What each symbol does to the nodes:
s751: β>s853, κ>s70
s718: β>s693, κ>s982
s243: β>s807, κ>s421
s216: β>s982, κ>s863
s387: β>s395, κ>s282
s716: β>s70, κ>s360
s928: β>s154, κ>s243
s863: β>s586, κ>s608
s307: β>s418, κ>s771
s494: β>s27, κ>s928
s27: β>s260, κ>s154
s340: β>s108, κ>s541
s847: β>s863, κ>s289
s853: β>s735, κ>s451
s507: β>s307, κ>s448
s923: β>s983, κ>s839
s210: β>s216, κ>s847
s248: β>s494, κ>s260
s949: β>s501, κ>s923
s870: β>s972, κ>s795
s537: β>s923, κ>s417
s922: β>s537, κ>s983
s97: β>s178, κ>s463
s487: β>s68, κ>s870
s315: β>s795, κ>s395
s108: β>s137, κ>s834
s629: β>s771, κ>s895
s397: β>s395, κ>s949
s807: β>s23, κ>s276
s154: β>s562, κ>s904
s987: β>s769, κ>s769
s839: β>s79, κ>s210
s982: β>s847, κ>s586
s693: β>s282, κ>s519
s856: β>s68, κ>s987
s137: β>s541, κ>s512
s895: β>s677, κ>s987
s771: β>s487, κ>s727
s765: β>s448, κ>s949
s68: β>s727, κ>s248
s417: β>s839, κ>s718
s448: β>s769, κ>s501
s552: β>s389, κ>s494
s360: β>s856, κ>s895
s282: β>s187, κ>s336
s904: β>s919, κ>s685
s389: β>s807, κ>s595
s141: β>s389, κ>s27
s421: β>s685, κ>s418
s187: β>s519, κ>s113
s395: β>s750, κ>s68
s595: β>s276, κ>s108
s795: β>s397, κ>s750
s614: β>s895, κ>s507
s834: β>s847, κ>s141
s750: β>s716, κ>s487
s919: β>s421, κ>s716
s735: β>s360, κ>s795
s727: β>s870, κ>s315
s21: β>s448, κ>s735
s276: β>s340, κ>s137
s501: β>s751, κ>s853
s604: β>s389, κ>s23
s586: β>s289, κ>s417
s562: β>s243, κ>s919
s113: β>s339, κ>s964
s70: β>s802, κ>s987
s541: β>s834, κ>s552
s608: β>s519, κ>s389
s336: β>s113, κ>s178
s463: β>s210, κ>s923
s23: β>s595, κ>s494
s964: β>s769, κ>s537
s260: β>s289, κ>s562
s418: β>s629, κ>s487
s677: β>s507, κ>s765
s769: β>s949, κ>s21
s685: β>s307, κ>s397
s512: β>s562, κ>s248
s802: β>s360, κ>s187
s451: β>s336, κ>s448
s289: β>s608, κ>s604
s178: β>s964, κ>s113
s983: β>s417, κ>s79
s519: β>s336, κ>s97
s972: β>s315, κ>s928
s339: β>s604, κ>s923
s79: β>s718, κ>s216

In the rows, 58 means zero.

The rows follow the links: the fewer symbols apart two nodes are, the more alike their rows tend to be.

Rows of some nodes; one shown again gets a slightly different row:
s949	[45,59,91,68,51,59,92,61,77,57,56,34,83,40,53,60,49,65,56,76,69,54,47,19,45,25,38,54,42,66,66,39,27,101,36,67,44,59,66,92,41,43,75,48,74,77,45,27,62,73,46]
s68	[83,48,66,7,61,41,83,58,69,80,53,72,72,66,64,44,79,59,38,49,29,29,43,81,62,58,78,64,75,26,60,65,75,63,79,53,68,48,23,62,89,68,42,61,70,54,54,63,62,101,78]
s919	[76,89,45,55,77,25,41,61,59,61,68,66,36,68,45,58,46,71,86,57,31,73,33,63,46,59,96,58,52,67,48,69,51,58,67,52,47,42,36,58,59,47,73,57,46,69,27,80,127,32,42]
s395	[79,39,63,11,55,45,80,61,75,77,55,65,66,62,73,37,83,57,31,47,22,23,43,78,64,55,64,62,80,31,61,67,74,66,63,55,66,50,22,64,94,61,37,63,72,47,58,61,53,98,82]
s417	[86,52,84,93,66,37,28,68,56,60,52,62,43,49,64,26,72,55,42,42,77,54,71,79,61,20,18,39,63,92,54,54,49,56,69,73,74,42,79,56,55,27,54,39,41,28,70,34,36,50,49]
s735	[41,47,64,32,37,67,116,49,83,56,65,35,84,47,53,56,59,73,47,81,58,66,40,34,49,47,56,54,58,46,62,45,32,91,33,68,61,74,55,78,66,64,55,51,101,83,38,40,61,87,67]
s70	[38,55,47,41,38,74,105,39,81,40,71,31,67,57,46,77,43,85,65,92,60,83,37,35,49,55,63,55,55,53,47,45,27,85,27,66,58,75,61,68,62,57,59,58,100,81,36,56,61,71,53]
s537	[70,55,90,97,69,43,29,73,62,59,55,51,53,39,71,36,67,43,46,39,59,41,63,51,56,14,12,51,54,90,60,53,56,74,49,70,51,38,65,81,45,20,65,52,38,36,73,30,48,48,42]
s982	[83,53,54,76,57,45,40,53,47,46,59,69,33,69,50,37,66,72,48,56,85,75,72,98,71,47,44,40,76,78,41,49,45,36,84,78,102,58,96,25,68,53,37,35,51,34,64,52,23,55,59]
s289	[69,60,29,77,52,56,35,47,42,42,65,71,22,69,49,47,61,67,61,59,80,96,73,90,66,75,59,40,76,78,44,61,51,15,75,71,93,70,84,15,67,71,43,44,52,49,56,69,43,31,61]
s802	[29,39,29,43,47,80,93,40,75,28,73,27,57,75,59,82,43,79,66,84,46,78,36,39,63,63,59,65,63,47,41,45,34,79,17,59,54,73,65,56,65,49,50,70,102,62,45,69,43,71,58]
s421	[80,95,59,51,85,25,42,63,58,71,62,71,45,74,47,66,48,72,86,47,33,54,36,73,51,59,97,66,47,54,47,68,59,61,77,42,46,38,36,61,60,43,70,62,36,64,39,80,118,42,45]
s389	[37,51,33,68,44,88,38,56,33,54,48,71,55,35,51,62,54,30,60,56,82,79,87,46,54,104,67,58,53,61,72,73,87,16,60,51,57,72,56,33,45,98,68,59,42,68,67,64,51,24,71]
s608	[53,48,20,76,51,71,38,44,41,34,67,60,27,77,56,58,57,63,58,61,76,90,76,82,74,77,53,53,75,68,40,60,59,18,60,66,84,72,90,12,62,69,36,57,55,38,68,75,24,39,64]
s23	[33,55,39,68,42,82,37,62,36,58,50,76,59,32,53,59,54,21,62,52,70,74,81,36,46,101,69,61,50,61,80,75,91,22,57,46,44,70,46,45,47,97,74,59,37,78,65,63,69,20,67]
s751	[33,52,56,52,36,74,103,50,78,42,69,30,71,41,48,65,48,74,58,89,68,86,43,24,44,52,56,51,54,63,60,47,27,87,23,74,55,76,63,77,56,60,61,50,97,84,35,44,64,68,57]

Each walk starts at a row. The symbols on each line, taken left to right, move it on to the next node.
Answer with the node's row; about right is enough.
[35,44,62,90,66,68,42,66,63,35,72,31,57,56,83,67,53,44,59,49,41,48,50,28,58,32,14,66,48,74,59,52,54,79,14,58,26,53,70,86,36,19,65,74,61,41,76,44,40,52,35]
κ κ β κ κ β β: [82,56,53,80,58,45,37,53,46,49,59,65,31,68,52,35,64,70,48,58,83,81,71,96,70,48,41,37,77,78,42,48,42,30,84,80,102,60,93,24,67,51,40,38,50,36,62,54,30,53,59]
κ κ β β κ: [30,35,29,70,62,79,53,54,65,19,78,29,45,77,83,80,48,55,62,56,34,60,50,36,70,56,31,71,62,61,43,57,59,67,2,50,37,67,66,63,51,30,50,84,75,37,76,64,29,54,49]
[81,46,69,8,59,40,89,59,75,77,55,63,70,66,67,39,81,63,35,51,26,29,37,80,61,56,73,62,77,26,60,61,68,70,73,56,67,54,24,68,93,64,41,58,76,55,51,58,62,105,80]
κ β β κ κ β β κ: [47,57,55,26,45,70,112,38,80,53,62,36,76,64,43,85,42,91,66,90,61,66,37,46,59,59,74,64,56,38,46,44,24,90,43,59,66,68,59,64,65,58,54,63,99,77,39,62,57,89,60]
β β κ κ β κ: [35,54,28,87,49,80,25,54,33,46,59,68,43,43,58,59,55,30,65,50,79,85,86,53,57,90,56,54,56,75,67,71,84,13,49,55,56,72,69,31,47,84,65,57,40,62,75,64,47,13,63]
[86,52,61,81,58,44,38,58,48,51,56,64,35,67,54,31,66,70,45,56,86,73,73,98,72,41,39,38,76,77,41,51,40,36,85,78,98,53,93,31,63,51,39,36,47,32,63,50,25,52,62]
β β κ β β: [39,35,22,74,62,78,42,51,58,20,77,36,34,85,81,73,52,59,60,54,37,66,53,58,79,63,33,68,70,63,36,58,61,48,14,50,50,65,78,44,56,35,43,81,70,28,79,74,18,55,50]
β κ κ κ κ β: [71,51,90,98,68,39,32,78,60,58,57,53,52,42,72,34,67,46,44,40,65,46,62,57,59,13,11,47,55,90,61,50,50,71,49,69,54,40,73,78,43,24,63,48,41,37,72,27,45,49,45]
[83,44,69,12,56,40,77,64,74,84,53,71,72,57,71,32,83,52,32,44,28,26,48,82,63,51,67,60,76,34,66,66,75,64,75,58,65,51,24,67,90,65,38,59,69,52,56,55,57,98,83]
β κ κ κ κ β: [81,55,83,16,64,30,86,63,80,83,54,59,74,53,65,39,75,61,40,52,25,24,36,69,54,37,69,58,65,37,61,64,62,84,68,54,58,42,21,83,86,50,52,58,68,59,44,53,79,95,69]
κ κ κ κ κ β: [79,54,43,73,54,54,43,50,45,47,58,70,32,72,51,41,63,74,50,61,87,82,75,97,72,57,51,40,77,73,42,52,44,30,83,73,100,62,93,18,68,60,38,39,54,35,63,61,24,50,63]
[28,50,49,64,42,92,49,60,38,62,47,72,74,32,54,62,60,25,56,54,80,61,94,36,50,100,60,62,45,53,83,68,91,26,61,48,48,76,54,49,43,102,67,61,42,76,76,58,44,36,71]
κ κ β κ κ κ κ β: [59,76,26,65,61,47,33,62,47,56,69,72,32,51,45,48,50,49,78,54,46,91,51,59,39,78,90,50,55,75,57,83,70,29,62,56,54,62,36,43,61,73,75,54,40,76,35,76,111,10,55]
β β β κ β κ: [32,50,54,62,42,90,53,61,35,68,44,72,78,31,57,68,57,23,54,54,78,58,90,35,48,93,59,59,45,50,86,68,93,28,62,46,43,74,53,53,44,105,68,60,43,79,76,51,50,41,70]
[31,49,56,61,42,93,54,57,39,66,42,72,81,31,52,65,60,23,51,51,86,56,94,38,51,97,58,59,48,48,83,65,91,30,66,47,51,71,57,49,45,102,65,60,45,77,78,53,38,47,72]
β κ β β κ κ: [82,85,77,29,83,33,62,59,55,84,45,75,67,88,49,77,53,76,73,53,41,20,45,84,66,58,90,72,52,25,47,56,60,73,98,39,52,35,47,63,61,44,52,66,40,54,52,78,83,85,56]
κ κ β κ κ κ κ β: [75,82,82,31,76,42,73,53,57,83,42,69,74,90,47,86,50,81,69,59,55,20,52,78,73,57,87,77,49,20,51,44,50,78,96,41,57,41,58,62,56,50,51,69,50,53,59,76,64,93,57]
[87,56,81,90,65,36,30,62,54,58,53,62,39,54,62,25,72,62,42,43,78,55,70,86,65,24,24,39,69,86,52,49,47,50,78,79,84,44,85,50,61,35,48,35,45,28,70,36,34,54,50]
κ κ β κ κ β β: [42,26,21,58,61,76,52,56,62,24,76,37,40,84,86,71,58,58,55,52,28,55,46,56,78,61,32,73,74,51,38,61,61,56,14,53,49,61,66,52,62,33,38,84,78,25,75,72,23,67,59]
κ β β β κ β κ β: [32,52,55,60,41,88,53,58,38,66,45,73,80,29,53,63,59,23,55,54,79,58,92,37,46,96,62,59,43,52,86,71,94,29,64,46,49,76,50,52,46,105,70,60,43,80,76,51,48,39,70]
